Below is a small trained network, with its code and all its weights. Each question gives an input and a target symbol and asks what happens when units are switched off, that is, made to give their printed mean instead of their output.

import numpy as np


def w(rows, s, z=0):
    codes = np.array(rows[::2]) - 128.0
    scale = np.full(codes.shape[1], s)
    scale[-1] = z or s
    return codes * scale


def f(y):
    return np.maximum(y, 0)


def softmax(a):
    e = np.exp(a - a.max(-1, keepdims=True))
    return e / e.sum(-1, keepdims=True)


def log_softmax(a):
    a = a - a.max(-1, keepdims=True)
    return a - np.log(np.exp(a).sum(-1, keepdims=True))


def net(x, mask):
    ids = ['αγελμξστφψ'.index(c) for c in x.split()]
    T = len(ids)
    res = E[ids] + P[:T]
    u = 0
    for l in range(2):
        r = res
        for j in range(3):
            rows = slice(3 * j, 3 * j + 3)
            q, k, v = (r @ M[l][rows].T for M in (Q, K, V))
            z = softmax(np.where(np.tri(T) > 0, q @ k.T / 3**0.5, -1e9)) @ v
            o = O[l][rows]
            res = res + np.where(mask[u + j], z, o[:, -1]) @ o[:, :-1]
        u += 3
        y = f(res @ A[l][:, :-1].T + A[l][:, -1])
        res = res + np.where(mask[u : u + 12], y, B[l][:, -1]) @ B[l][:, :-1]
        u += 12
    return log_softmax(res[-1] @ U[:, :-1].T + U[:, -1])


Q, K, V, O, A, B = {}, {}, {}, {}, {}, {}
E = w([
[88,88,46,164,49,101,153],'α',
[162,119,197,232,132,134,165],'γ',
[140,165,2,237,128,149,125],'ε',
[65,163,154,141,102,40,82],'λ',
[176,155,200,227,204,140,134],'μ',
[230,138,101,111,115,205,174],'ξ',
[101,105,180,37,71,86,140],'σ',
[113,209,114,220,150,84,71],'τ',
[162,145,28,119,67,177,134],'φ',
[81,158,216,153,127,232,160],'ψ',
],0.019)
P = w([
[159,99,140,108,78,201,66],'0',
[141,96,137,116,118,176,115],'1',
[119,113,143,122,112,159,147],'2',
[116,127,146,131,108,139,173],'3',
[116,139,145,134,108,119,195],'4',
[116,151,141,132,112,101,214],'5',
[114,173,146,128,119,92,228],'6',
[103,199,146,111,138,92,238],'7',
[67,247,152,77,173,127,232],'8',
],0.012)
Q[0] = w([
[141,131,172,147,43,119,168],'L0H1',
[141,98,164,141,131,100,10],'L0H1',
[129,147,187,176,151,134,163],'L0H1',
[128,176,213,158,92,126,103],'L0H2',
[183,95,190,122,147,196,213],'L0H2',
[146,95,71,82,133,76,61],'L0H2',
[94,133,116,132,128,99,83],'L0H3',
[178,111,79,165,131,142,48],'L0H3',
[168,60,74,89,188,109,2],'L0H3',
],0.0095)
K[0] = w([
[87,161,126,127,101,83,228],'L0H1',
[134,87,132,132,121,152,102],'L0H1',
[79,208,117,139,105,108,229],'L0H1',
[110,189,183,117,149,84,98],'L0H2',
[182,215,127,52,161,123,232],'L0H2',
[126,64,162,96,133,170,25],'L0H2',
[1,88,94,148,203,120,70],'L0H3',
[125,87,84,161,113,126,54],'L0H3',
[162,47,184,122,109,221,5],'L0H3',
],0.01)
V[0] = w([
[74,146,77,130,197,22,255],'L0H1',
[175,99,88,141,82,127,121],'L0H1',
[141,135,138,120,130,182,166],'L0H1',
[132,156,155,80,54,87,115],'L0H2',
[193,173,167,75,167,128,123],'L0H2',
[134,80,156,74,95,129,212],'L0H2',
[109,14,82,96,89,143,31],'L0H3',
[215,71,149,152,217,104,156],'L0H3',
[108,165,76,70,142,117,141],'L0H3',
],0.0088)
O[0] = w([
[87,112,99,61,203,206,139,118],'L0H1',
[71,163,160,107,139,157,113,132],'L0H1',
[100,154,132,122,116,110,150,176],'L0H1',
[184,108,79,139,180,125,161,114],'L0H2',
[206,123,104,118,57,132,134,110],'L0H2',
[240,219,140,116,137,93,121,149],'L0H2',
[196,113,176,144,154,76,103,3],'L0H3',
[84,171,199,123,115,255,39,63],'L0H3',
[134,55,120,100,111,158,178,115],'L0H3',
],0.0074,0.0067)
A[0] = w([
[134,149,122,43,127,180,74,89],'L0N1',
[137,32,190,17,81,116,157,103],'L0N2',
[156,77,178,134,54,222,147,100],'L0N3',
[106,132,145,107,76,213,76,79],'L0N4',
[140,33,35,81,32,153,62,157],'L0N5',
[207,126,16,135,106,141,95,218],'L0N6',
[164,25,80,65,188,119,129,151],'L0N7',
[60,58,165,1,32,125,123,131],'L0N8',
[190,132,161,149,67,157,154,252],'L0N9',
[92,116,155,223,132,226,109,196],'L0N10',
[49,177,239,147,233,68,117,107],'L0N11',
[52,234,32,149,96,95,16,40],'L0N12',
],0.0077,0.004)
B[0] = w([
[116,120,161,171,142,114,163,146],'L0N1',
[208,158,107,142,184,167,42,174],'L0N2',
[71,82,141,111,103,195,86,198],'L0N3',
[74,143,68,144,99,125,72,165],'L0N4',
[255,229,137,200,97,77,141,163],'L0N5',
[142,177,93,182,93,124,100,205],'L0N6',
[88,121,120,185,145,158,157,160],'L0N7',
[215,157,105,119,128,92,153,182],'L0N8',
[149,116,156,124,204,128,118,255],'L0N9',
[132,92,160,140,186,126,127,251],'L0N10',
[172,185,127,126,51,59,163,198],'L0N11',
[157,139,88,85,166,95,136,199],'L0N12',
],0.0089,0.0084)
Q[1] = w([
[151,57,158,51,104,130,119],'L1H1',
[73,82,104,75,79,143,12],'L1H1',
[160,175,151,125,148,130,107],'L1H1',
[133,123,164,46,91,119,99],'L1H2',
[129,98,151,136,207,142,130],'L1H2',
[88,71,130,87,115,83,164],'L1H2',
[167,182,104,87,83,117,94],'L1H3',
[85,96,142,97,128,82,94],'L1H3',
[128,174,124,141,98,166,101],'L1H3',
],0.011)
K[1] = w([
[207,14,90,136,74,111,41],'L1H1',
[119,117,254,244,157,100,51],'L1H1',
[172,134,118,59,101,206,179],'L1H1',
[132,133,160,114,107,77,48],'L1H2',
[126,119,159,54,93,144,149],'L1H2',
[76,142,138,120,71,42,99],'L1H2',
[205,86,175,131,110,146,93],'L1H3',
[89,146,121,152,76,48,46],'L1H3',
[112,174,158,184,110,142,115],'L1H3',
],0.008)
V[1] = w([
[187,208,88,123,148,180,102],'L1H1',
[123,155,126,160,254,33,68],'L1H1',
[190,164,215,22,193,170,133],'L1H1',
[78,111,180,84,137,122,140],'L1H2',
[126,155,109,99,96,164,185],'L1H2',
[70,177,112,175,228,137,90],'L1H2',
[113,55,232,73,109,170,218],'L1H3',
[68,87,155,155,197,81,157],'L1H3',
[147,106,145,138,164,168,188],'L1H3',
],0.0092)
O[1] = w([
[197,81,40,131,5,173,197,245],'L1H1',
[84,109,63,179,142,141,175,211],'L1H1',
[156,32,114,253,160,51,92,66],'L1H1',
[39,86,200,81,142,65,235,19],'L1H2',
[175,57,233,134,75,107,63,124],'L1H2',
[202,145,96,241,113,121,85,175],'L1H2',
[155,135,170,215,186,87,87,4],'L1H3',
[73,46,204,104,128,78,187,84],'L1H3',
[55,166,136,166,116,58,49,146],'L1H3',
],0.006,0.011)
A[1] = w([
[172,155,192,142,149,129,122,120],'L1N1',
[84,200,57,102,151,52,119,254],'L1N2',
[66,131,184,163,66,63,144,62],'L1N3',
[170,71,236,121,181,14,103,195],'L1N4',
[62,37,160,151,243,169,198,123],'L1N5',
[157,166,129,168,132,168,121,63],'L1N6',
[177,126,71,76,110,165,124,80],'L1N7',
[255,173,127,124,130,120,90,38],'L1N8',
[60,78,134,132,148,218,81,67],'L1N9',
[155,78,167,76,149,93,157,119],'L1N10',
[86,154,168,159,94,167,94,139],'L1N11',
[96,149,81,141,105,35,76,127],'L1N12',
],0.0091,0.0042)
B[1] = w([
[170,97,175,87,191,113,110,148],'L1N1',
[149,91,173,104,80,128,118,216],'L1N2',
[137,152,149,156,85,80,187,146],'L1N3',
[99,76,146,111,144,131,235,142],'L1N4',
[188,116,70,4,170,94,30,157],'L1N5',
[116,113,131,110,165,124,111,201],'L1N6',
[120,131,183,188,160,94,107,254],'L1N7',
[76,99,141,81,123,121,165,254],'L1N8',
[117,72,130,102,78,110,77,139],'L1N9',
[154,118,112,112,145,124,112,130],'L1N10',
[90,150,133,169,87,116,105,158],'L1N11',
[146,153,161,157,138,175,129,149],'L1N12',
],0.011,0.021)
U = w([
[167,176,166,125,176,163,150,10],'α',
[102,169,149,170,139,77,111,108],'γ',
[2,57,122,126,107,166,189,251],'ε',
[140,133,137,105,178,150,122,162],'λ',
[64,104,127,151,96,82,96,10],'μ',
[138,70,185,131,116,190,120,61],'ξ',
[165,89,111,129,127,107,127,186],'σ',
[97,86,106,98,116,136,113,89],'τ',
[193,198,136,162,86,145,157,232],'φ',
[80,119,170,156,149,124,166,22],'ψ',
],0.012,0.0021)

Each question gives the input, a string of symbols that net reads in full, and the target symbol t.
The units are the heads (3 rows each of Q, K, V and O) and the neurons (one row each of A and B). Each row of codes is followed by its name. A weight is (code - 128) times the scale printed after its matrix; where a second scale follows, it is the last column's (O, A, B and U).
mask holds one flag per unit, layer by layer, with each layer's heads first. A switched-off unit (its flag False) gives its mean, the last column of its rows in O or B, instead of its output. The means were averaged over made-up inputs and are rounded, as every weight is.
A unit's drop is (log p(t) with every unit on - log p(t) with that unit switched off) / (log p(t) with every unit on - log p(t) with every unit switched off).
The circuit of an input: a set's keep is (log p(t) with only the set's units on - log p(t) with every unit switched off) / (log p(t) with every unit on - log p(t) with every unit switched off). Starting from the 12 units with the biggest drops (on a tie, the unit counted first), units are removed one at a time, each time the one whose removal leaves the highest keep (on an exact tie, the one counted first), for as long as the keep stays at least 0.8.
units of the circuit, in order: the units of the circuit, biggest drop first
unit that matters most: the unit with the biggest drop
k most important neurons: the k neurons with the biggest drops, biggest first
top k neurons in layer l: the k neurons of layer l with the biggest drops, biggest first
heads that matter: for each layer, one digit per head in row order, 1 if its drop is at least 0.15 and else 0, layers parted by /
input ε τ α, target φ: units of the circuit, in order : L0N5
input τ ξ α α λ ξ ξ τ, target ε: heads that matter : 111 / 000
input γ α ξ, target ξ: units of the circuit, in order : L0N3, L0H3
input σ φ γ σ ξ, target ξ: units of the circuit, in order : L0H3, L0N3
input τ γ α α ψ μ ξ α λ, target φ: units of the circuit, in order : L0N11, L1N12
input σ ξ γ σ ψ, target σ: heads that matter : 000 / 100
input ξ τ ε ξ τ λ λ γ ψ, target γ: 2 most important neurons : L0N4, L1N8
input α σ σ φ σ α ξ α ψ, target α: heads that matter : 010 / 100
input φ φ μ, target φ: units of the circuit, in order : L1H1, L0N11
input γ ξ μ γ φ ξ σ τ, target φ: units of the circuit, in order : L0N11, L1N12
input σ σ ξ σ ψ γ, target ψ: 2 most important neurons : L1N4, L0N10
input ψ λ ψ, target λ: 2 most important neurons : L1N5, L0N6
input ξ ξ μ ψ μ ε α ε γ, target ε: 2 most important neurons : L0N9, L0N11
input ε λ τ λ ψ μ, target ψ: heads that matter : 001 / 111
input τ γ γ μ ε τ, target ε: units of the circuit, in order : L0H2, L1H3
input α ψ σ γ γ, target γ: most important neuron : L0N11
input γ λ α λ ε ε ε, target τ: top 3 neurons in layer 0 : L0N10, L0N11, L0N5
input α ξ α λ μ, target λ: 2 most important neurons : L1N5, L0N10
input σ α μ φ ψ, target φ: 2 most important neurons : L1N8, L1N7
input μ ξ α μ, target α: unit that matters most : L0N11
input φ λ τ λ α τ ψ ψ, target ψ: 3 most important neurons : L1N4, L1N8, L1N3
input φ φ γ, target φ: 4 most important neurons : L1N8, L0N11, L0N5, L0N6
input τ σ ε ξ τ ξ ξ ψ, target ξ: heads that matter : 011 / 110
input φ λ μ ψ φ σ ψ, target σ: heads that matter : 100 / 100
input ψ φ γ, target φ: 3 most important neurons : L1N8, L0N11, L0N5
input γ σ φ, target φ: top 2 neurons in layer 0 : L0N6, L0N2
input τ τ α σ σ σ τ, target τ: top 2 neurons in layer 0 : L0N6, L0N10
input ψ ξ σ α γ ψ, target γ: unit that matters most : L0H3
input τ α ψ ψ φ λ ξ λ λ, target τ: heads that matter : 111 / 111
input λ ξ ψ γ γ α φ σ, target σ: heads that matter : 001 / 100
